Look-ups in named tables: a row name and a column name give one cell, copied from the table.

Table Kuvev
        Kinuvik  Pum  Big  Popa  Det  Kuli  Renor
Liv         126  203  197   140  130   109     93
Kevefi      123   54  107    77  114   125    103
Kav         118   37  122    71   87   134    106
Leb         143   70  104    91  116   112    106

Det of Leb: 116
Kuli of Liv: 109
Popa of Leb: 91
Big of Kevefi: 107
Pum of Liv: 203
Big of Leb: 104
Renor of Leb: 106
Popa of Liv: 140
Which row has the largest Pum? Liv

Sapogoz
cols = Nabezi, Popa, Bam, Vur, Keviga, Fop, Bamis
Zif: [418, 670, 700, 216, 679, 378, 382]
Zat: [513, 639, 311, 253, 603, 335, 633]
Lak: [548, 615, 182, 267, 562, 323, 737]
Puvu: [480, 556, 77, 601, 569, 431, 295]
Rilav: [394, 553, 465, 577, 605, 485, 87]
Zur: [543, 346, 383, 414, 295, 457, 832]
Sinezed: [495, 575, 35, 569, 578, 409, 349]
Funomes: [524, 247, 123, 757, 236, 551, 552]
Vez: [418, 603, 704, 284, 615, 414, 379]
Dofa: [414, 284, 670, 646, 316, 593, 323]
Tibi: [390, 571, 479, 558, 624, 477, 79]
Zaliz: [551, 367, 372, 377, 309, 439, 869]

Zaliz, Fop: 439
Zur, Vur: 414
Zur, Popa: 346
Vez, Fop: 414
Zaliz, Bam: 372
Lak, Fop: 323
Zaliz, Vur: 377
Zif, Nabezi: 418
Rilav, Nabezi: 394
Zur, Fop: 457
Sinezed, Fop: 409
Tibi, Fop: 477
Tibi, Vur: 558

Nefanon
         Pav  Lem  Fera
Luz      229  108   129
Mut      113  179   130
Rad      141  164   135
Lud      142  169   147
Vubuzup   17  155   156
Zuvinu   118   91   127
Dimiso   102  171   133
Met      118   84   137

Fera of Luz is 129
Lem of Lud is 169
Fera of Rad is 135
Pav of Zuvinu is 118
Pav of Met is 118
Pav of Dimiso is 102
Fera of Mut is 130
Lem of Vubuzup is 155
Lem of Mut is 179
Fera of Met is 137
Lem of Met is 84
Fera of Zuvinu is 127
Row with the largest Fera: Vubuzup

Bevisur
            Bod  Gipumeg     Nuv     Nis
Ker       0.052    0.103   0.032  -0.815
Rerab    -0.024   -0.561  -0.166   0.449
Fif       0.111   -0.339  -0.224  -0.752
Sete     -0.210    0.336  -0.581   0.251
Rad      -0.144   -0.006   0.558   0.246
Migumu    0.185    0.356   0.296  -0.419
Miba      0.304    0.406   0.023   0.439
Gusano    0.574   -0.358  -0.408  -0.406
Kogofun   0.142   -0.148   0.552   0.045
Bur      -0.080   -0.695  -0.183   0.491

Sete, Nuv -> -0.581
Migumu, Gipumeg -> 0.356
Sete, Gipumeg -> 0.336
Ker, Nuv -> 0.032
Sete, Nis -> 0.251
Gusano, Gipumeg -> -0.358
Fif, Bod -> 0.111
Miba, Gipumeg -> 0.406
Rerab, Nuv -> -0.166
Rerab, Bod -> -0.024
Miba, Nis -> 0.439
Rerab, Nis -> 0.449
Row with the largest Bod: Gusano

Riliz =
,Ker,Sapor,Ger,Rulivul,Vol,Gugim,Nateg,Duritaz
Pozabeg,129,31,112,136,126,133,150,100
Pid,125,92,111,129,131,83,154,133
Dit,161,119,157,122,168,132,81,137
Mobomut,88,126,169,127,100,200,92,161
Vebigi,171,85,130,148,115,98,136,150
Zogin,184,184,126,134,146,118,111,128
Kod,147,102,147,118,118,119,153,159
Ner,136,149,106,120,149,123,138,174
Leg,128,61,160,124,122,172,150,122
Bug,103,109,98,127,152,130,128,127

Ner, Ker => 136
Leg, Rulivul => 124
Vebigi, Vol => 115
Leg, Ker => 128
Ner, Rulivul => 120
Leg, Duritaz => 122
Mobomut, Duritaz => 161
Bug, Ker => 103
Zogin, Rulivul => 134
Vebigi, Rulivul => 148
Kod, Gugim => 119
Kod, Rulivul => 118
Mobomut, Rulivul => 127
Kod, Ker => 147
Pid, Duritaz => 133
Row with the largest Ger: Mobomut

Zapu:
	Nabeb	Mopo	Dotizim	Pubusaz	Meviti	Nuv	Fezere	Dovome
Mut	-2.8	-3.6	-0.7	1.2	-0.5	-1.1	-4.5	0.6
Ses	-0.3	0.2	-6.4	-1.9	-3.4	-4.2	-7.5	1.3
Siguki	-2.5	-2.8	-3.5	0.0	-0.2	-2.6	-2.7	-2.2
Piv	-0.3	1.6	2.2	-1.7	-4.2	0.9	3.8	0.7
Bupafop	-2.2	2.4	3.1	7.9	2.0	4.6	3.4	0.3
Mavapu	-1.4	2.9	3.4	-1.4	-2.5	3.4	3.9	-2.8
Malukan	-0.1	-1.8	2.5	1.1	1.0	2.1	1.0	0.6
Ganez	0.0	-0.3	-1.0	-2.3	-0.4	-1.6	-0.4	0.3
Zil	2.1	-4.4	-2.2	-4.1	3.5	-7.6	-6.0	1.0
Firuz	-2.4	-1.6	-0.3	1.3	-0.4	-0.9	-1.0	-1.4
Nibel	-1.4	-1.6	-3.7	-0.2	-1.3	0.3	-2.0	-1.7
Nazub	-1.6	2.1	1.8	-0.4	-0.9	2.5	1.7	0.2
Lutinel	2.4	1.1	0.5	-4.7	-4.6	-3.1	3.0	-2.8
Gisal	-2.8	1.2	-1.5	-3.5	-1.6	-2.9	0.2	-1.8

What is the Dotizim of Mavapu in Zapu? 3.4
What is the Mopo of Ganez in Zapu? -0.3
What is the Fezere of Piv in Zapu? 3.8
What is the Dotizim of Malukan in Zapu? 2.5
What is the Mopo of Malukan in Zapu? -1.8
What is the Pubusaz of Mut in Zapu? 1.2
What is the Dovome of Mut in Zapu? 0.6
What is the Pubusaz of Mavapu in Zapu? -1.4
What is the Dotizim of Nibel in Zapu? -3.7
What is the Meviti of Malukan in Zapu? 1.0
What is the Dovome of Malukan in Zapu? 0.6
What is the Fezere of Nazub in Zapu? 1.7
What is the Meviti of Nibel in Zapu? -1.3
What is the Pubusaz of Siguki in Zapu? 0.0
What is the Nuv of Gisal in Zapu? -2.9
What is the Mopo of Mut in Zapu? -3.6
What is the Meviti of Lutinel in Zapu? -4.6
What is the Nabeb of Firuz in Zapu? -2.4

